Each new row is followed by what is left after taking away its nearest point in the smallest flat space through zero that holds the last named rows:
zet (2 x 32):
[[ 0.86 -0.14  2.05 -0.10  1.68 -0.16 -0.97 -1.50  0.87  2.74 -1.90  0.17
  -3.32 -3.08  0.67  4.18 -2.40  1.98  2.53  0.80 -4.16  0.04  2.05 -1.41
  -1.11 -1.00 -3.48 -1.40 -2.37  2.19 -0.96  1.64]
 [-0.76 -0.17  2.43  1.83  1.78  2.36 -1.96 -2.01  2.88  3.49 -6.11  1.73
  -1.95 -3.11 -0.36  7.18 -1.83  0.81  2.28  1.29 -4.18  0.06  1.61 -1.23
  -2.65 -1.78 -2.65 -1.79 -0.97  2.23  0.05  1.49]]
New rows:
[-3.29  1.31 -2.18  0.25  0.42  2.98  1.53  0.71  1.01 -2.20 -0.43  1.29
  1.71  2.05 -0.47 -1.43  0.65 -4.56 -0.75 -1.03  2.02 -1.80  0.88  0.51
 -0.87  1.06  3.33  1.73  1.86  0.41  0.52 -0.81] -> [-1.95  1.24 -1.16 -0.80  1.36  1.60  1.46  0.08  0.50 -0.96  0.60  0.59
 -0.95  0.25  0.45 -0.49 -1.06 -2.79  0.87 -0.81 -0.43 -1.79  2.32 -0.42
 -0.74  0.87  0.85  1.10 -0.26  1.68 -0.56  0.24]
[ 1.82 -0.92  0.17 -1.74 -1.87  1.46  3.31  1.65 -0.63  2.86  2.46  1.25
 -1.62 -0.68  0.81 -1.01 -2.06  2.72 -1.23  0.95 -3.05 -2.83 -0.72 -1.67
 -3.04  0.69 -3.20  1.05 -2.39  2.68  2.09 -0.08] -> [ 0.75 -0.88 -0.40 -0.80 -2.44  2.70  3.20  1.96 -0.01  2.21  1.18  1.92
  0.23  0.43  0.08 -1.13 -0.92  1.45 -2.27  0.89 -1.54 -2.84 -1.67 -1.07
 -3.36  0.69 -1.54  1.38 -0.87  1.90  2.91 -0.75]
[ 0.72  0.29 -3.08  0.25 -1.00 -3.59  0.51 -0.69 -1.13  3.28  4.62 -1.24
 -0.93  1.60  0.07 -1.99  2.17  1.58 -0.32 -0.83 -1.04  0.36  0.84 -0.02
  1.67  0.66 -0.54  1.90 -2.21  0.64 -1.13 -0.84] -> [-0.59  0.26 -2.72  1.83 -0.88 -1.52 -0.32 -1.14  0.54  3.96  1.12  0.04
  0.12  1.51 -0.76  0.57  2.58  0.66 -0.47 -0.41 -1.15  0.38  0.52  0.10
  0.38  0.00  0.06  1.55 -1.11  0.72 -0.32 -0.93]
zuneb (2 x 32):
[[ 1.30  4.31 -3.31 -0.63 -2.96  0.07 -3.46  0.78 -2.79  3.14 -1.29 -2.54
   1.46 -0.97  4.33  0.08  1.00  3.79  2.99  0.89  4.08  1.40 -1.53 -1.02
   2.22 -0.66  1.17  2.77  1.59  4.22  2.31 -4.16]
 [-2.13  3.42 -1.55 -2.45 -1.83 -2.99 -1.33  0.31 -1.54  1.73 -4.05 -0.92
   4.20  2.78  2.04 -0.84 -0.76  0.96  1.39 -3.14  2.44 -0.03 -3.90 -1.72
   1.12  3.33 -1.44  1.50  1.42  3.36  2.05 -1.80]]
New rows:
[ 1.57 -2.25  0.15  0.98 -0.35  1.03  0.03  1.08  1.22 -0.85  2.36 -0.90
 -3.77 -4.33 -0.65  1.33  1.57  1.37 -0.88  2.70 -0.62 -0.44  2.46  0.68
  0.48 -2.55  1.61 -0.45  0.46 -2.21 -1.32 -0.44] -> [-0.57 -0.84 -0.06 -0.81 -0.89 -1.42  0.05  1.08  0.86 -0.44 -0.52 -0.84
 -0.82 -1.76 -0.37  0.62  0.63  0.94 -0.70 -0.13  0.06 -0.91 -0.22 -0.39
  0.68  0.36  0.07 -0.11  1.11 -0.82 -0.39 -0.58]
[-3.68  4.71 -1.00 -2.53 -3.26 -2.82 -1.83  1.29 -1.32 -1.54 -1.79  1.45
  2.91 -2.04  1.62 -0.61 -0.72  0.49  3.24 -2.36 -4.03 -1.43 -2.99 -0.45
  0.59  3.03 -1.05 -0.06 -0.96  2.65  2.80 -2.44] -> [-2.14  2.55 -0.09 -0.86 -2.13 -0.74 -1.08  1.11 -0.39 -2.59  0.95  1.97
  0.07 -4.01  0.41 -0.02 -0.15  0.01  2.42 -0.14 -5.52 -1.34 -0.36  0.69
 -0.08  0.69  0.00 -0.97 -1.87  0.52  1.49 -1.39]
[ 1.57 -1.32  0.63 -0.12  0.01  2.46 -1.62  1.62  3.33  0.69  2.28  0.73
 -1.74 -0.56  0.92  0.24  1.97  0.25 -0.91  2.13 -1.01 -1.74  2.32 -0.01
 -0.89 -3.17  2.61 -2.61 -1.23  0.03  3.61 -1.57] -> [-0.03 -0.54  0.65 -1.37 -0.23  0.70 -1.43  1.58  3.21  0.82  0.29  0.90
  0.29  1.32  0.90 -0.27  1.25 -0.25 -0.94  0.06 -0.73 -2.15  0.48 -0.72
 -0.86 -1.05  1.45 -2.51 -0.85  0.80  4.16 -1.46]
suso (5 x 32):
[[-2.78 -1.84 -2.81  0.07  0.37 -1.40  1.83  1.23  5.86 -1.39 -1.04 -2.39
  -0.74 -3.89 -1.36 -2.35  0.94 -4.70 -3.35 -2.71 -2.70 -2.94 -0.88 -1.95
  -2.63  1.56 -7.21  6.21  0.84 -0.93  0.16 -0.30]
 [-1.23 -3.94  2.06 -3.09  2.41  0.61  0.52 -1.60 -2.16  1.68 -0.30  0.71
  -2.79  0.85 -1.20 -0.12  4.31 -5.33 -3.35 -0.04 -1.49  0.20 -2.29  0.17
  -3.36 -2.88  1.50  2.47  2.62 -1.91 -1.33  3.00]
 [ 5.76 -4.36 -5.27 -0.31  3.81  1.14 -0.46  3.74 -1.35  0.39 -0.13 -0.36
   0.98  4.44  0.60  1.69  0.43 -4.37 -4.50 -1.42  1.15  1.78 -1.06  5.83
   1.81  2.17  0.92 -1.31  3.69  1.18 -0.59  3.06]
 [ 2.82 -0.63  3.88  4.69 -3.34 -0.34 -2.22 -3.88 -1.28  2.77 -2.62  1.86
  -4.54 -2.04 -1.23 -3.49  3.26  3.09 -1.49 -2.04  4.02 -3.05  0.69 -2.43
  -1.81  1.36  5.89  1.51  6.77  3.38 -3.63  0.78]
 [ 3.61 -0.26 -1.49 -3.44 -1.75  3.63  0.62 -2.47 -1.44  0.02 -1.60  2.62
  -0.66  2.56  2.75  3.06  1.73 -9.56  1.03  5.59 -0.30 -2.13 -0.59  1.78
   1.87  3.83  2.52 -5.07 -1.85  1.19  1.62  4.99]]
New rows:
[-0.05  3.39 -3.58 -0.11  1.21 -1.97 -1.56  3.04  0.92  0.41 -0.92 -3.52
  0.24 -0.92 -3.41  0.46  2.67 -0.49 -3.11 -3.99  1.74  1.49 -1.57 -0.88
  1.62 -1.98 -1.65 -2.84  6.37 -2.29  1.90 -0.95] -> [-0.76  5.02 -1.85 -1.19 -0.60 -1.10 -1.38  0.87  0.24  0.42 -1.18 -2.34
 -0.18 -1.21 -2.64  1.12  2.95 -1.40 -0.84 -1.45  1.46  0.64 -1.32 -2.13
  1.82 -1.87 -0.44 -4.62  4.33 -2.34  2.62 -0.46]
[ 0.77  2.33  0.65  3.08 -1.64  1.33  0.01  0.08 -0.29  2.64 -0.73  2.30
 -2.86 -1.20  0.82 -2.95  1.09  1.76  1.70  1.21  1.80 -1.78  3.39 -1.04
  1.48  0.30  3.54 -0.95 -0.09  1.51  1.30 -2.30] -> [-0.36  0.51 -1.05  0.97  1.12  1.19  0.95  2.02  0.07  2.10  0.17  1.22
 -1.94 -0.24  0.49 -2.14  1.17 -0.80  0.00  0.65 -0.06 -0.39  2.29  0.39
  0.90 -1.01  1.04  0.34 -0.71 -0.27  1.86 -1.87]
belo (2 x 32):
[[ 0.12 -0.60  1.13  3.02 -2.54  1.96  2.05 -1.83  2.12  3.04  1.95 -0.54
  -0.88  0.82 -0.75  1.19  0.37 -0.89  0.25 -1.42  0.71  0.31  0.19 -0.07
   1.39 -1.49 -2.52 -0.77 -1.22  3.94 -0.54 -1.59]
 [ 1.33 -4.12  1.29  3.68  1.47  1.18  5.56 -2.70  2.00  3.44 -0.72  0.01
   0.82 -1.38 -0.59  3.85  0.67 -1.74 -1.80  3.61  1.14 -1.68 -0.31 -2.01
   3.16 -4.02 -3.42 -1.23 -2.84  3.79  1.71  0.55]]
New rows:
[-1.70  1.98 -1.17 -1.18  2.81 -2.37 -0.74 -0.63 -3.65 -1.69 -0.05  2.83
  1.89  0.27  2.04 -2.00  0.93 -2.12 -0.11 -2.79  2.89  4.33  0.71  0.04
  0.27  2.09 -0.08 -1.63  2.29  0.93  0.96 -4.62] -> [-1.32  0.81 -0.81 -0.15  3.24 -2.05  0.83 -1.39 -3.09 -0.73 -0.26  2.84
  2.13 -0.13  1.88 -0.91  1.12 -2.61 -0.62 -1.76  3.21  3.85  0.62 -0.53
  1.16  0.96 -1.04 -1.97  1.49  1.98  1.45 -4.46]
[ 1.19 -3.40  1.97  1.80  2.29  0.55  4.39  0.26  1.94  0.46 -1.37  2.24
 -3.69 -2.27 -2.89  3.31  3.29 -2.69 -0.73  3.52 -1.17 -0.23  0.30 -3.18
  2.91 -6.45 -1.99  0.57 -0.34  2.88 -0.68 -1.37] -> [ 0.15 -0.21  1.08 -0.75  0.83 -0.15  0.24  2.18  0.61 -1.90 -0.57  2.17
 -4.44 -1.08 -2.51  0.41  2.80 -1.42  0.72  0.50 -1.99  1.13  0.57 -1.60
  0.58 -3.45  0.42  1.45  1.76  0.35 -2.09 -1.99]
Lopu (5 x 32):
[[ 1.22 -2.40  1.07 -0.54 -5.05 -3.39 -1.20  0.89 -3.59  1.48  1.26  0.82
  -2.26 -2.87 -1.53  0.62 -1.22 -0.69 -2.95 -4.85  0.49  2.19  4.48  0.95
  -1.90  0.54  2.29  1.66 -0.95 -0.04 -3.10 -0.19]
 [-4.76 -2.81  2.07  4.46  0.85 -2.97 -0.03  3.34 -2.65 -2.20  2.64 -1.47
  -1.38 -6.76 -0.30 -2.32  1.18  0.96  3.86 -1.51  1.08  0.46 -0.83 -0.32
   3.38 -4.86  0.76 -0.23  2.74  2.65 -4.24  0.44]
 [-3.00 -7.15  2.70  2.03  2.49 -2.06  1.50  2.69 -1.89  1.35 -0.52 -0.67
  -0.78 -5.89 -2.72  0.10  0.44 -2.06  1.08 -3.59  3.00  2.21 -2.88  1.85
   1.82 -2.59  2.13 -5.42  0.45 -1.70 -1.71  1.60]
 [-3.01  1.76 -2.09 -6.05  1.92  1.70  2.17 -0.64  0.27 -0.67  3.08  2.96
   2.95  1.27 -1.37  0.08  0.31 -2.76 -3.84  1.41 -0.14  2.92  4.52 -0.46
  -2.81 -2.31 -0.26  5.35  1.12  2.29 -0.93  0.54]
 [ 4.65  1.63  1.68 -3.11 -3.19 -0.42  2.19 -3.19  3.14  2.51 -1.52  0.07
   2.20  6.61  2.56  3.17  1.20 -0.38 -1.05  2.37  0.70  0.10  1.16 -4.52
  -2.51  6.14 -2.81  2.59 -4.93 -1.58  1.58 -0.68]]
New rows:
[-1.76  1.51 -4.36 -2.06  4.53  1.76  0.23  0.23 -0.58  2.57 -1.43  2.94
 -0.67 -0.55 -4.16 -0.61 -1.83 -1.17 -2.65 -0.60 -1.25  0.96  2.04  3.29
 -1.53 -4.64  1.73 -1.09  2.04  0.52  1.55 -0.99] -> [ 0.13  1.10 -0.92  0.81  1.22 -1.33  0.94 -0.02  0.11  3.05 -1.73  0.83
 -0.97  0.13 -1.30  0.22 -0.11  0.65  0.73  0.13 -0.23 -0.03  1.19 -0.88
 -0.26 -1.92 -0.24 -0.24 -0.51  0.64  0.12 -1.69]
[-3.30 -1.09  0.21  1.64  1.04 -0.71 -0.22 -3.05 -3.77  1.99 -0.09 -1.24
 -1.28 -1.31 -0.74  2.46 -0.97  1.74 -1.66  2.35  1.42  0.70  2.77  4.35
  0.14 -3.69  0.89 -4.27  1.54 -0.87  0.30 -1.13] -> [-2.35  0.28  0.84  1.28 -0.02 -1.03  0.46 -3.95 -2.64  2.00  0.05 -1.54
 -0.46  0.73  0.79  3.00 -0.16  2.27 -1.00  3.91  1.40  0.30  3.19  2.09
 -0.11 -2.20 -0.57 -2.44  0.36 -0.44  0.31 -1.55]
lova (2 x 32):
[[-1.10  0.06  0.19  0.01 -0.11 -0.22 -3.46 -1.94 -2.32  3.72 -1.89 -2.80
  -0.67  1.14  0.13  3.14 -0.04  1.95 -2.40  2.47 -0.22 -3.49  1.42 -1.12
   1.09  0.77  0.36  0.30  0.68  0.37  0.33  1.20]
 [ 0.91 -4.71 -0.68 -1.60 -3.34 -0.73  1.10  2.81 -1.16 -2.65  0.21 -3.06
  -0.76 -0.70 -1.17 -0.01 -1.08 -0.05  4.33  0.41  5.04  2.31 -3.39  3.91
  -0.95 -3.48  1.08 -2.57  0.51 -1.38  0.53  1.43]]
New rows:
[-0.50  3.25 -0.07 -1.83  1.23  1.90 -6.56  1.51 -3.95  3.74 -1.43  2.46
  0.64  2.09  0.28  3.54  0.89  3.29 -3.32 -0.74  1.44 -5.22  1.67  0.69
 -1.47  2.82 -0.33 -0.82  1.25  1.09  1.71  2.61] -> [ 0.61  2.41 -0.35 -2.11  0.77  1.97 -3.36  3.67 -2.12  0.05  0.25  4.39
  1.10  0.98 -0.03  0.80  0.74  1.58 -0.50 -2.82  2.48 -1.79 -0.14  2.32
 -2.58  1.57 -0.46 -1.51  0.74  0.54  1.51  1.80]
[ 0.94  4.08  0.15  2.00  5.06  1.67  2.71 -2.02  2.32  0.11  1.95  4.81
  1.70  0.80  1.06 -2.73  1.34 -1.31 -2.58 -2.57 -0.87  1.78  1.70 -4.54
  0.83  3.10 -1.48  0.47 -2.26  0.98 -0.90 -3.10] -> [ 0.86 -0.16 -0.31  0.55  1.93  0.82  0.87 -1.06 -0.64  0.75  0.59 -0.28
  0.46  1.10  0.10 -0.16  0.32  0.25 -0.61 -0.17  3.54  1.02 -0.22 -1.90
  0.86  0.56 -0.20 -1.62 -1.24  0.03 -0.15 -0.81]
[-2.62 -1.32 -1.33 -0.36  1.22 -3.26  1.20 -1.27 -1.15  0.15  1.79 -2.33
  0.87 -2.47  1.39 -3.99 -5.26  3.92  0.59  4.23  3.42  0.22 -3.08  3.98
 -3.38 -1.99  1.80 -1.51 -1.80  0.09  0.76  2.24] -> [-2.91  1.11 -1.01  0.47  2.97 -2.84  1.21 -2.40 -0.16  0.90  2.00 -0.27
  1.38 -2.30  1.97 -4.51 -4.69  3.62 -1.25  3.60  0.85 -0.39 -1.56  2.14
 -3.07 -0.32  1.18 -0.23 -2.18  0.74  0.43  1.30]
